Here is a tiny trained network, its code and every weight. The questions are about switching its units off for an input and a target symbol, where a switched-off unit gives its printed mean instead of its output.

import numpy as np


def w(rows, s, z=0):
    codes = np.array(rows[::2]) - 128.0
    scale = np.full(codes.shape[1], s)
    scale[-1] = z or s
    return codes * scale


def f(y):
    return y / 2 * (1 + np.tanh(0.7978845608 * (y + 0.044715 * y**3)))


def softmax(a):
    e = np.exp(a - a.max(-1, keepdims=True))
    return e / e.sum(-1, keepdims=True)


def log_softmax(a):
    a = a - a.max(-1, keepdims=True)
    return a - np.log(np.exp(a).sum(-1, keepdims=True))


def net(x, mask):
    ids = ['δεπτφψ'.index(c) for c in x.split()]
    T = len(ids)
    res = E[ids] + P[:T]
    u = 0
    for l in range(3):
        q, k, v = (res @ M[l].T for M in (Q, K, V))
        z = softmax(np.where(np.tri(T) > 0, q @ k.T / 3**0.5, -1e9)) @ v
        res = res + np.where(mask[u], z, O[l][:, -1]) @ O[l][:, :-1]
        u += 1
        y = f(res @ A[l][:, :-1].T + A[l][:, -1])
        res = res + np.where(mask[u : u + 4], y, B[l][:, -1]) @ B[l][:, :-1]
        u += 4
    return log_softmax(res[-1] @ U[:, :-1].T + U[:, -1])


Q, K, V, O, A, B = {}, {}, {}, {}, {}, {}
E = w([
[70,204,208,121,188],'δ',
[114,202,18,115,210],'ε',
[171,172,203,6,20],'π',
[160,126,176,180,223],'τ',
[48,169,2,109,204],'φ',
[26,145,138,122,196],'ψ',
],0.0083)
P = w([
[132,120,147,187,67],'0',
[47,205,112,58,159],'1',
[143,87,150,76,126],'2',
[124,115,147,17,231],'3',
[44,119,169,147,104],'4',
[184,215,219,148,129],'5',
[218,238,254,233,53],'6',
],0.0079)
Q[0] = w([
[82,5,52,151,87],'L0H0',
[65,79,162,86,203],'L0H0',
[219,142,142,10,194],'L0H0',
],0.02)
K[0] = w([
[84,159,123,254,201],'L0H0',
[108,189,100,183,19],'L0H0',
[154,31,109,183,6],'L0H0',
],0.019)
V[0] = w([
[68,153,187,42,21],'L0H0',
[249,205,39,100,101],'L0H0',
[28,48,20,146,95],'L0H0',
],0.013)
O[0] = w([
[141,103,20,138,79,106],'L0H0',
[103,176,101,232,181,85],'L0H0',
[250,189,161,114,133,3],'L0H0',
],0.015,0.0046)
A[0] = w([
[183,116,142,86,250,4],'L0N0',
[133,146,149,253,160,88],'L0N1',
[4,155,101,138,89,90],'L0N2',
[98,188,32,30,127,158],'L0N3',
],0.0069,0.0021)
B[0] = w([
[88,71,87,210,56,192],'L0N0',
[92,109,2,88,138,178],'L0N1',
[187,163,228,199,87,254],'L0N2',
[59,108,219,119,157,204],'L0N3',
],0.0075,0.0072)
Q[1] = w([
[108,255,58,164,137],'L1H0',
[151,39,59,171,202],'L1H0',
[186,109,112,133,216],'L1H0',
],0.0084)
K[1] = w([
[132,52,125,172,57],'L1H0',
[155,131,255,108,195],'L1H0',
[94,152,206,17,112],'L1H0',
],0.0086)
V[1] = w([
[109,138,152,163,133],'L1H0',
[101,108,93,167,107],'L1H0',
[168,2,134,160,188],'L1H0',
],0.008)
O[1] = w([
[175,143,60,131,145,252],'L1H0',
[99,80,105,90,137,167],'L1H0',
[254,67,32,235,161,152],'L1H0',
],0.0063,0.0034)
A[1] = w([
[211,140,160,87,116,113],'L1N0',
[190,136,154,107,148,171],'L1N1',
[171,14,57,69,27,44],'L1N2',
[253,69,103,200,131,3],'L1N3',
],0.0059,0.0022)
B[1] = w([
[194,60,135,111,1,149],'L1N0',
[161,147,224,118,107,165],'L1N1',
[97,208,138,213,197,254],'L1N2',
[180,156,26,223,37,152],'L1N3',
],0.0052,0.002)
Q[2] = w([
[135,165,95,254,55],'L2H0',
[119,115,209,195,51],'L2H0',
[192,51,82,144,136],'L2H0',
],0.012)
K[2] = w([
[121,215,112,46,235],'L2H0',
[214,131,159,71,252],'L2H0',
[88,198,146,142,94],'L2H0',
],0.012)
V[2] = w([
[93,125,166,226,49],'L2H0',
[35,253,157,85,75],'L2H0',
[211,31,157,130,223],'L2H0',
],0.0059)
O[2] = w([
[70,150,167,170,45,254],'L2H0',
[58,254,90,100,78,223],'L2H0',
[167,26,191,109,184,234],'L2H0',
],0.0058,0.0019)
A[2] = w([
[62,93,126,168,129,63],'L2N0',
[132,130,69,159,38,4],'L2N1',
[205,78,86,2,69,124],'L2N2',
[165,142,119,122,147,63],'L2N3',
],0.012,0.0023)
B[2] = w([
[163,198,121,91,100,247],'L2N0',
[187,54,153,156,165,219],'L2N1',
[89,97,19,59,230,148],'L2N2',
[137,250,133,141,98,126],'L2N3',
],0.011)
U = w([
[46,78,67,112,20,251],'δ',
[56,149,71,202,241,115],'ε',
[143,88,87,132,146,36],'π',
[100,66,219,148,242,199],'τ',
[253,195,138,52,142,46],'φ',
[164,108,80,39,158,64],'ψ',
],0.005,0.0025)

Each question gives the input, a string of symbols that net reads in full, and the target symbol t.
The units are the heads (3 rows each of Q, K, V and O) and the neurons (one row each of A and B). Each row of codes is followed by its name. A weight is (code - 128) times the scale printed after its matrix; where a second scale follows, it is the last column's (O, A, B and U).
mask holds one flag per unit, layer by layer, with each layer's heads first. A switched-off unit (its flag False) gives its mean, the last column of its rows in O or B, instead of its output. The means were averaged over made-up inputs and are rounded, as every weight is.
A unit's drop is (log p(t) with every unit on - log p(t) with that unit switched off) / (log p(t) with every unit on - log p(t) with every unit switched off).
The circuit of an input: a set's keep is (log p(t) with only the set's units on - log p(t) with every unit switched off) / (log p(t) with every unit on - log p(t) with every unit switched off). Starting from the 12 units with the biggest drops (on a tie, the unit counted first), units are removed one at a time, each time the one whose removal leaves the highest keep (on an exact tie, the one counted first), for as long as the keep stays at least 0.8.
circuit, biggest first: the units of the circuit, biggest drop first
top k neurons: the k neurons with the biggest drops, biggest first
top k neurons in layer l: the k neurons of layer l with the biggest drops, biggest first
drop when u is switched off: that unit's drop, to one decimal
input ε ψ ψ τ φ, target ψ: top neuron in layer 0	[L0N0]
input ε ψ δ, target ε: top 2 neurons in layer 2	[L2N0; L2N1]
input π τ τ ε τ τ, target π: circuit, biggest first	[L2N1; L0H0]
input π ε τ φ, target δ: top 2 neurons in layer 0	[L0N3; L0N2]
input τ ε τ ε τ τ δ, target ε: circuit, biggest first	[L0H0; L0N1; L2N1]
input τ ε ψ ε δ φ, target ψ: circuit, biggest first	[L0H0; L2N2; L0N2]
input τ ψ τ τ ε, target ψ: top 2 neurons in layer 2	[L2N2; L2N1]
input τ π ε, target δ: circuit, biggest first	[L0H0; L2H0]
input ψ τ τ τ, target ψ: top 2 neurons	[L2N2; L1N0]
input π τ τ δ, target δ: top 2 neurons	[L0N3; L2N0]
input ψ ε ε φ ε ε τ, target φ: top 2 neurons	[L0N3; L2N3]
input τ τ φ, target τ: circuit, biggest first	[L0H0; L2H0; L1H0]
input π ε φ δ δ π ψ, target δ: top 2 neurons	[L2N0; L0N3]
input ε τ δ ψ, target ε: top neuron in layer 2	[L2N1]
input τ ε ψ τ ε δ, target ψ: circuit, biggest first	[L0H0; L2N2]
input δ ε τ ψ τ ε τ, target ψ: top 3 neurons	[L2N2; L1N0; L0N0]
input φ τ δ τ, target φ: drop when L2N3 is switched off	0.1
input τ δ δ τ τ, target δ: drop when L0H0 is switched off	0.7
input ε δ ε τ ψ π, target δ: drop when L1H0 is switched off	0.1
input φ δ δ ε τ, target δ: drop when L2H0 is switched off	0.1
input ψ τ ε ε τ τ, target ε: top neuron	[L0N1]
